Below is a small trained network, with its code and all its weights. Each question gives an input and a class and asks what happens when units are switched off, that is, made to give their printed mean instead of their output.

import numpy as np


def w(rows, s, z=0):
    codes = np.array(rows[::2]) - 128.0
    scale = np.full(codes.shape[1], s)
    scale[-1] = z or s
    return codes * scale


def f(y):
    return np.maximum(y, 0)


def log_softmax(a):
    a = a - a.max(-1, keepdims=True)
    return a - np.log(np.exp(a).sum(-1, keepdims=True))


def net(x, mask):
    res = np.array(x, float).reshape(1, 2) / 4 @ E
    y = f(res @ A[0][:, :-1].T + A[0][:, -1])
    res = res + np.where(mask, y, B[0][:, -1]) @ B[0][:, :-1]
    return log_softmax(res[-1] @ U[:, :-1].T + U[:, -1])


A, B = {}, {}
E = w([
[116,111,47,74,194,137,58,209,48,117,207,40],'x0',
[41,73,155,201,130,12,73,105,130,125,49,54],'x1',
],0.011)
A[0] = w([
[130,101,144,160,178,56,60,112,174,142,85,72,4],'neuron 0',
[82,101,207,163,180,65,66,172,152,91,45,2,176],'neuron 1',
[89,122,203,144,57,136,193,117,188,140,74,185,15],'neuron 2',
[152,207,146,148,46,105,176,8,126,136,51,195,46],'neuron 3',
[133,89,107,41,254,150,65,169,64,78,111,63,245],'neuron 4',
[217,173,83,80,171,159,172,124,134,198,177,183,242],'neuron 5',
[94,120,196,139,146,116,227,101,137,160,35,105,202],'neuron 6',
[82,111,112,177,133,71,74,139,194,64,109,162,15],'neuron 7',
],0.0075,0.0036)
B[0] = w([
[122,81,113,14,61,131,191,159,114,112,171,217,187],'neuron 0',
[165,71,190,69,92,81,190,91,136,169,155,128,244],'neuron 1',
[100,165,133,53,136,104,89,139,71,149,188,68,220],'neuron 2',
[74,188,39,73,47,43,140,56,124,162,140,52,239],'neuron 3',
[163,197,73,190,46,109,132,2,158,152,147,86,252],'neuron 4',
[177,108,132,159,67,17,254,164,175,103,98,160,251],'neuron 5',
[185,144,184,156,95,107,113,89,180,187,143,105,213],'neuron 6',
[160,166,89,68,185,91,192,186,148,141,175,237,169],'neuron 7',
],0.0094,0.013)
U = w([
[114,216,48,120,132,148,97,74,93,156,199,40,109],'0',
[195,116,166,76,139,132,218,184,136,109,159,252,101],'1',
[159,137,184,218,134,77,105,54,188,128,70,121,188],'2',
[14,152,172,243,223,191,52,110,215,65,46,254,4],'3',
],0.0067,0.0036)

Each question gives the input, the list of numbers given to net, and the class t.
The units are the neurons (one row each of A and B). Each row of codes is followed by its name. A weight is (code - 128) times the scale printed after its matrix; where a second scale follows, it is the last column's (A, B and U).
mask holds one flag per neuron, in row order. A switched-off neuron (its flag False) gives its mean, the last column of its row in B, instead of its output. The means were averaged over made-up inputs and are rounded, as every weight is.
A unit's drop is (log p(t) with every unit on - log p(t) with that unit switched off) / (log p(t) with every unit on - log p(t) with every unit switched off).
The circuit of an input: a set's keep is (log p(t) with only the set's units on - log p(t) with every unit switched off) / (log p(t) with every unit on - log p(t) with every unit switched off). Starting from all 8 units, units are removed one at a time, each time the one whose removal leaves the highest keep (on an exact tie, the one counted first), for as long as the keep stays at least 0.8.
circuit, biggest first: the units of the circuit, biggest drop first
unit that matters most: the unit with the biggest drop
k most important neurons: the k neurons with the biggest drops, biggest first
drop of u: that unit's drop, to one decimal
input [1,-2], class 2: unit that matters most -> neuron 0
input [5,-7], class 1: 4 most important neurons -> [neuron 5; neuron 3; neuron 2; neuron 6]
input [-7,8], class 1: 3 most important neurons -> [neuron 0; neuron 7; neuron 1]
input [6,-7], class 1: 3 most important neurons -> [neuron 5; neuron 3; neuron 2]
input [-5,5], class 0: 2 most important neurons -> [neuron 3; neuron 5]
input [2,-1], class 2: circuit, biggest first -> [neuron 2; neuron 0]
input [-5,6], class 1: 4 most important neurons -> [neuron 0; neuron 7; neuron 4; neuron 1]
input [3,0], class 2: 2 most important neurons -> [neuron 3; neuron 2]
input [3,-5], class 1: 3 most important neurons -> [neuron 5; neuron 3; neuron 6]
input [-5,8], class 1: 2 most important neurons -> [neuron 0; neuron 7]
input [3,5], class 1: 3 most important neurons -> [neuron 0; neuron 3; neuron 1]
input [-7,-3], class 0: 2 most important neurons -> [neuron 3; neuron 2]
input [-5,-4], class 0: 3 most important neurons -> [neuron 3; neuron 2; neuron 1]
input [-4,-2], class 0: 3 most important neurons -> [neuron 3; neuron 2; neuron 1]
input [-4,2], class 0: unit that matters most -> neuron 5
input [-3,4], class 1: drop of neuron 7 -> 0.3
input [-7,4], class 0: drop of neuron 2 -> 0.2
input [-8,-6], class 0: drop of neuron 3 -> 0.8
